Below is a small trained network, with its code and all its weights. Each question gives an input and a class and asks what happens when units are switched off, that is, made to give their printed mean instead of their output.

import numpy as np


def w(rows, s, z=0):
    codes = np.array(rows[::2]) - 128.0
    scale = np.full(codes.shape[1], s)
    scale[-1] = z or s
    return codes * scale


def f(y):
    return np.maximum(y, 0)


def log_softmax(a):
    a = a - a.max(-1, keepdims=True)
    return a - np.log(np.exp(a).sum(-1, keepdims=True))


def net(x, mask):
    res = np.array(x, float).reshape(1, 5) / 4 @ E
    y = f(res @ A[0][:, :-1].T + A[0][:, -1])
    res = res + np.where(mask, y, B[0][:, -1]) @ B[0][:, :-1]
    return log_softmax(res[-1] @ U[:, :-1].T + U[:, -1])


A, B = {}, {}
E = w([
[156,82,253,182,240,93,181,58],'x0',
[99,51,156,22,93,43,250,16],'x1',
[89,23,172,113,110,249,163,166],'x2',
[30,136,85,200,157,125,196,149],'x3',
[118,241,180,104,179,108,132,98],'x4',
],0.0076)
A[0] = w([
[91,139,107,143,117,70,97,190,163],'N1',
[139,113,105,145,76,59,174,61,203],'N2',
[152,100,141,141,179,172,118,102,236],'N3',
[88,138,55,129,140,75,163,139,244],'N4',
[143,171,29,117,63,176,102,166,251],'N5',
[139,63,205,72,129,124,152,102,142],'N6',
[90,73,89,141,160,78,138,100,198],'N7',
[171,133,148,177,145,204,137,57,214],'N8',
[184,105,167,160,125,112,145,141,146],'N9',
[155,78,82,94,116,181,130,167,168],'N10',
[106,110,139,106,138,176,113,139,124],'N11',
[135,114,91,77,96,106,149,59,160],'N12',
[135,176,129,143,89,114,6,157,235],'N13',
[148,151,69,110,93,153,62,169,193],'N14',
[186,111,183,114,80,118,125,65,236],'N15',
[114,99,155,145,130,181,113,127,212],'N16',
[108,111,187,156,157,80,110,109,204],'N17',
[143,106,188,194,172,117,145,114,170],'N18',
],0.012,0.0032)
B[0] = w([
[99,160,89,98,102,154,187,52,179],'N1',
[221,73,72,103,15,174,201,56,199],'N2',
[91,32,189,125,162,47,140,145,174],'N3',
[183,159,35,196,61,185,181,20,189],'N4',
[20,199,101,150,79,189,185,181,248],'N5',
[174,66,184,103,134,87,138,155,205],'N6',
[200,50,123,166,76,149,66,113,180],'N7',
[103,155,125,187,168,44,62,217,173],'N8',
[85,84,147,111,186,86,12,129,164],'N9',
[2,153,187,78,138,198,83,119,187],'N10',
[132,66,164,158,178,138,164,243,155],'N11',
[237,133,101,62,74,196,134,103,189],'N12',
[101,232,104,156,155,35,123,115,232],'N13',
[68,247,152,140,111,158,95,191,221],'N14',
[107,153,211,53,163,54,186,216,197],'N15',
[32,4,213,176,71,111,105,158,171],'N16',
[255,42,136,126,214,134,96,138,184],'N17',
[133,119,110,178,178,48,33,135,194],'N18',
],0.0066,0.015)
U = w([
[101,163,125,156,122,144,116,147,10],'0',
[108,219,62,112,87,154,172,120,232],'1',
[184,147,108,164,166,127,180,82,69],'2',
[190,107,202,14,88,96,158,121,191],'3',
[136,90,173,131,146,105,129,121,115],'4',
[60,73,160,106,106,233,158,157,4],'5',
[169,93,41,159,39,189,137,2,237],'6',
[167,73,148,117,177,65,69,97,88],'7',
],0.0097,0.0024)

Each question gives the input, the list of numbers given to net, and the class t.
The units are the neurons (one row each of A and B). Each row of codes is followed by its name. A weight is (code - 128) times the scale printed after its matrix; where a second scale follows, it is the last column's (A, B and U).
mask holds one flag per neuron, in row order. A switched-off neuron (its flag False) gives its mean, the last column of its row in B, instead of its output. The means were averaged over made-up inputs and are rounded, as every weight is.
A unit's drop is (log p(t) with every unit on - log p(t) with that unit switched off) / (log p(t) with every unit on - log p(t) with every unit switched off).
The circuit of an input: a set's keep is (log p(t) with only the set's units on - log p(t) with every unit switched off) / (log p(t) with every unit on - log p(t) with every unit switched off). Starting from the 12 units with the biggest drops (on a tie, the unit counted first), units are removed one at a time, each time the one whose removal leaves the highest keep (on an exact tie, the one counted first), for as long as the keep stays at least 0.8.
circuit, biggest first: the units of the circuit, biggest drop first
top k neurons: the k neurons with the biggest drops, biggest first
drop of u: that unit's drop, to one decimal
input [4,3,2,0,-8], class 7: circuit, biggest first : [N5; N9]
input [3,7,-5,3,1], class 6: circuit, biggest first : [N2]
input [4,-1,7,1,-3], class 7: circuit, biggest first : [N5; N18]
input [-6,6,2,-4,-8], class 5: top 2 neurons : [N10; N5]
input [3,1,-5,-1,7], class 7: circuit, biggest first : [N5; N17]
input [5,-8,-7,-2,-3], class 7: circuit, biggest first : [N5; N18]
input [6,3,-7,3,3], class 7: circuit, biggest first : [N18; N5]
input [1,4,5,-2,-5], class 3: top 2 neurons : [N5; N6]
input [-8,-7,5,-1,-6], class 1: top 3 neurons : [N13; N14; N5]
input [-6,-8,4,-5,-3], class 1: top 2 neurons : [N13; N5]
input [5,-5,5,-7,-3], class 7: drop of N5 : 0.1
input [6,1,4,5,-7], class 7: drop of N18 : 0.0
input [3,3,-7,1,-1], class 6: drop of N2 : 0.1
input [0,3,8,3,5], class 4: circuit, biggest first : [N5]
